Here is a tiny trained network, its code and every weight. The questions are about switching its units off for an input and a target symbol, where a switched-off unit gives its printed mean instead of its output.

import numpy as np


def w(rows, s, z=0):
    codes = np.array(rows[::2]) - 128.0
    scale = np.full(codes.shape[1], s)
    scale[-1] = z or s
    return codes * scale


def norm(h):
    return h / np.sqrt((h * h).mean(-1, keepdims=True) + 1e-5)


def f(y):
    return y / 2 * (1 + np.tanh(0.7978845608 * (y + 0.044715 * y**3)))


def softmax(a):
    e = np.exp(a - a.max(-1, keepdims=True))
    return e / e.sum(-1, keepdims=True)


def log_softmax(a):
    a = a - a.max(-1, keepdims=True)
    return a - np.log(np.exp(a).sum(-1, keepdims=True))


def net(x, mask):
    ids = ['αγδεζηθλμστψω'.index(c) for c in x.split()]
    T = len(ids)
    res = E[ids] + P[:T]
    u = 0
    for l in range(2):
        q, k, v = (norm(res) @ M[l].T for M in (Q, K, V))
        z = softmax(np.where(np.tri(T) > 0, q @ k.T / 2**0.5, -1e9)) @ v
        res = res + np.where(mask[u], z, O[l][:, -1]) @ O[l][:, :-1]
        u += 1
        y = f(norm(res) @ A[l][:, :-1].T + A[l][:, -1])
        res = res + np.where(mask[u : u + 16], y, B[l][:, -1]) @ B[l][:, :-1]
        u += 16
    return log_softmax(norm(res)[-1] @ U[:, :-1].T + U[:, -1])


Q, K, V, O, A, B = {}, {}, {}, {}, {}, {}
E = w([
[14,118,186,143],'α',
[178,138,61,150],'γ',
[180,117,68,138],'δ',
[215,79,106,149],'ε',
[181,74,164,64],'ζ',
[7,109,149,148],'η',
[196,108,81,149],'θ',
[98,44,92,130],'λ',
[200,99,93,143],'μ',
[139,254,67,171],'σ',
[197,108,82,150],'τ',
[108,163,224,77],'ψ',
[213,85,108,152],'ω',
],0.011)
P = w([
[164,121,170,253],'0',
[189,121,138,204],'1',
[190,118,125,179],'2',
[186,122,118,158],'3',
[179,124,111,143],'4',
[175,119,109,128],'5',
[168,119,104,116],'6',
[162,112,104,103],'7',
[157,111,103,89],'8',
[149,102,99,76],'9',
[143,96,104,59],'10',
[136,90,101,50],'11',
[138,93,93,52],'12',
],0.0058)
Q[0] = w([
[250,88,130,60],'L0H1',
[44,208,173,147],'L0H1',
],0.015)
K[0] = w([
[45,84,175,7],'L0H1',
[177,210,139,223],'L0H1',
],0.012)
V[0] = w([
[247,254,228,77],'L0H1',
[203,66,27,189],'L0H1',
],0.0043)
O[0] = w([
[215,243,164,2,250],'L0H1',
[105,120,235,195,145],'L0H1',
],0.0052,0.0017)
A[0] = w([
[121,43,115,173,139],'L0N1',
[116,135,140,129,77],'L0N2',
[110,131,117,229,3],'L0N3',
[124,140,147,90,123],'L0N4',
[102,75,78,175,109],'L0N5',
[97,172,54,151,125],'L0N6',
[123,147,77,75,152],'L0N7',
[1,156,250,154,121],'L0N8',
[12,166,242,115,108],'L0N9',
[223,141,180,73,113],'L0N10',
[36,117,248,126,69],'L0N11',
[86,161,164,161,130],'L0N12',
[127,131,223,149,42],'L0N13',
[41,171,207,171,148],'L0N14',
[165,94,153,193,74],'L0N15',
[151,178,102,81,116],'L0N16',
],0.0091,0.0054)
B[0] = w([
[66,162,144,158,198],'L0N1',
[132,123,114,116,103],'L0N2',
[182,107,72,92,129],'L0N3',
[104,120,130,187,139],'L0N4',
[123,162,91,152,163],'L0N5',
[175,99,186,148,138],'L0N6',
[112,120,179,168,181],'L0N7',
[253,201,128,59,194],'L0N8',
[153,212,93,101,197],'L0N9',
[92,93,145,176,255],'L0N10',
[185,181,69,42,172],'L0N11',
[173,192,103,101,135],'L0N12',
[160,127,153,118,129],'L0N13',
[220,178,132,91,175],'L0N14',
[81,163,172,108,158],'L0N15',
[89,121,170,157,187],'L0N16',
],0.0074,0.0047)
Q[1] = w([
[158,1,106,247],'L1H1',
[48,109,75,150],'L1H1',
],0.0084)
K[1] = w([
[63,76,126,12],'L1H1',
[69,111,66,125],'L1H1',
],0.011)
V[1] = w([
[49,118,88,19],'L1H1',
[234,253,143,246],'L1H1',
],0.0039)
O[1] = w([
[207,131,180,197,20],'L1H1',
[73,65,34,1,255],'L1H1',
],0.0046,0.0045)
A[1] = w([
[132,107,148,146,123],'L1N1',
[246,97,134,92,70],'L1N2',
[147,106,101,143,93],'L1N3',
[110,111,105,56,146],'L1N4',
[203,148,195,111,121],'L1N5',
[165,162,194,153,139],'L1N6',
[186,99,167,193,94],'L1N7',
[103,66,98,136,96],'L1N8',
[136,164,116,151,148],'L1N9',
[50,114,186,158,2],'L1N10',
[223,158,118,88,85],'L1N11',
[107,156,35,117,57],'L1N12',
[178,110,197,94,90],'L1N13',
[161,167,98,112,106],'L1N14',
[173,89,101,77,74],'L1N15',
[166,75,55,74,129],'L1N16',
],0.011,0.0064)
B[1] = w([
[169,123,97,101,130],'L1N1',
[113,28,178,200,214],'L1N2',
[125,198,152,90,137],'L1N3',
[92,72,161,211,199],'L1N4',
[175,187,42,96,168],'L1N5',
[201,82,109,71,133],'L1N6',
[81,72,148,67,138],'L1N7',
[189,177,120,104,180],'L1N8',
[127,85,141,90,147],'L1N9',
[182,254,143,121,140],'L1N10',
[168,123,110,242,219],'L1N11',
[97,108,202,10,152],'L1N12',
[103,100,48,109,144],'L1N13',
[165,87,129,161,166],'L1N14',
[152,138,173,186,179],'L1N15',
[213,188,142,158,255],'L1N16',
],0.0065,0.0054)
U = w([
[231,160,80,88,76],'α',
[131,152,155,25,181],'γ',
[69,128,143,79,255],'δ',
[96,113,196,109,185],'ε',
[147,11,132,78,168],'ζ',
[120,98,25,113,65],'η',
[121,135,132,127,87],'θ',
[56,106,100,180,236],'λ',
[106,216,217,158,98],'μ',
[129,118,140,120,42],'σ',
[117,142,125,132,85],'τ',
[193,86,192,206,126],'ψ',
[127,117,181,118,85],'ω',
],0.012,0.0032)

Each question gives the input, a string of symbols that net reads in full, and the target symbol t.
The units are the heads (2 rows each of Q, K, V and O) and the neurons (one row each of A and B). Each row of codes is followed by its name. A weight is (code - 128) times the scale printed after its matrix; where a second scale follows, it is the last column's (O, A, B and U).
mask holds one flag per unit, layer by layer, with each layer's heads first. A switched-off unit (its flag False) gives its mean, the last column of its rows in O or B, instead of its output. The means were averaged over made-up inputs and are rounded, as every weight is.
A unit's drop is (log p(t) with every unit on - log p(t) with that unit switched off) / (log p(t) with every unit on - log p(t) with every unit switched off).
The circuit of an input: a set's keep is (log p(t) with only the set's units on - log p(t) with every unit switched off) / (log p(t) with every unit on - log p(t) with every unit switched off). Starting from the 12 units with the biggest drops (on a tie, the unit counted first), units are removed one at a time, each time the one whose removal leaves the highest keep (on an exact tie, the one counted first), for as long as the keep stays at least 0.8.
units of the circuit, in order: the units of the circuit, biggest drop first
most important unit: the unit with the biggest drop
top k neurons: the k neurons with the biggest drops, biggest first
k most important neurons of layer l: the k neurons of layer l with the biggest drops, biggest first
input μ ψ μ α ε ε δ η λ θ, target λ: units of the circuit, in order : [L0H1, L0N1]
input τ μ μ ω η μ θ ψ ζ τ, target ζ: top 2 neurons : [L0N8, L1N7]
input ψ η γ μ μ, target η: most important neuron of layer 1 : [L1N10]
input μ ψ δ μ μ μ ψ δ σ ψ σ, target γ: 4 most important neurons of layer 1 : [L1N2, L1N4, L1N16, L1N11]
input τ ψ μ μ η γ, target η: top 3 neurons : [L0N8, L0N1, L0N14]
input μ μ μ μ δ, target δ: top 2 neurons : [L0N15, L1N11]
input ζ μ μ, target ζ: top 3 neurons : [L0N8, L1N7, L0N10]
input μ η δ, target η: 4 most important neurons of layer 0 : [L0N1, L0N8, L0N10, L0N14]
input α σ μ μ σ μ ζ ζ λ ω, target λ: top 2 neurons : [L0N1, L1N16]
input ψ μ μ α ψ δ γ ω γ, target ψ: 2 most important neurons of layer 0 : [L0N6, L0N1]
input τ μ μ η ε ω, target η: 3 most important neurons of layer 0 : [L0N1, L0N10, L0N8]
input ψ η ω, target η: 2 most important neurons of layer 1 : [L1N2, L1N11]
input μ θ μ μ μ μ γ, target γ: 3 most important neurons of layer 1 : [L1N12, L1N11, L1N2]
input σ ζ ψ τ ψ τ μ λ τ ζ τ γ, target ζ: 2 most important neurons of layer 1 : [L1N7, L1N16]
input δ ζ μ μ τ, target ζ: top 4 neurons : [L0N8, L0N10, L1N7, L0N14]
input σ σ μ, target μ: top 2 neurons : [L0N15, L1N10]
input δ τ μ σ μ σ μ μ μ θ σ, target δ: top 2 neurons : [L0N8, L1N16]
input ε μ λ μ ψ σ ψ σ, target γ: top 4 neurons : [L0N8, L1N2, L1N12, L1N16]
input μ μ η μ ω ω η ω σ μ θ μ γ, target η: 3 most important neurons of layer 0 : [L0N8, L0N10, L0N1]
input γ α μ ζ θ, target ζ: top 2 neurons : [L0N8, L1N7]
input ψ σ μ η ψ σ μ ψ ζ, target ζ: most important unit : L0N10
input μ τ τ τ γ δ, target δ: top 4 neurons : [L0N15, L1N12, L1N11, L1N2]
input μ γ μ μ, target μ: 4 most important neurons of layer 0 : [L0N15, L0N8, L0N11, L0N14]
input μ ψ θ ψ, target γ: top neuron : [L1N2]
input ω μ ε η δ μ δ, target η: 3 most important neurons of layer 0 : [L0N1, L0N8, L0N10]
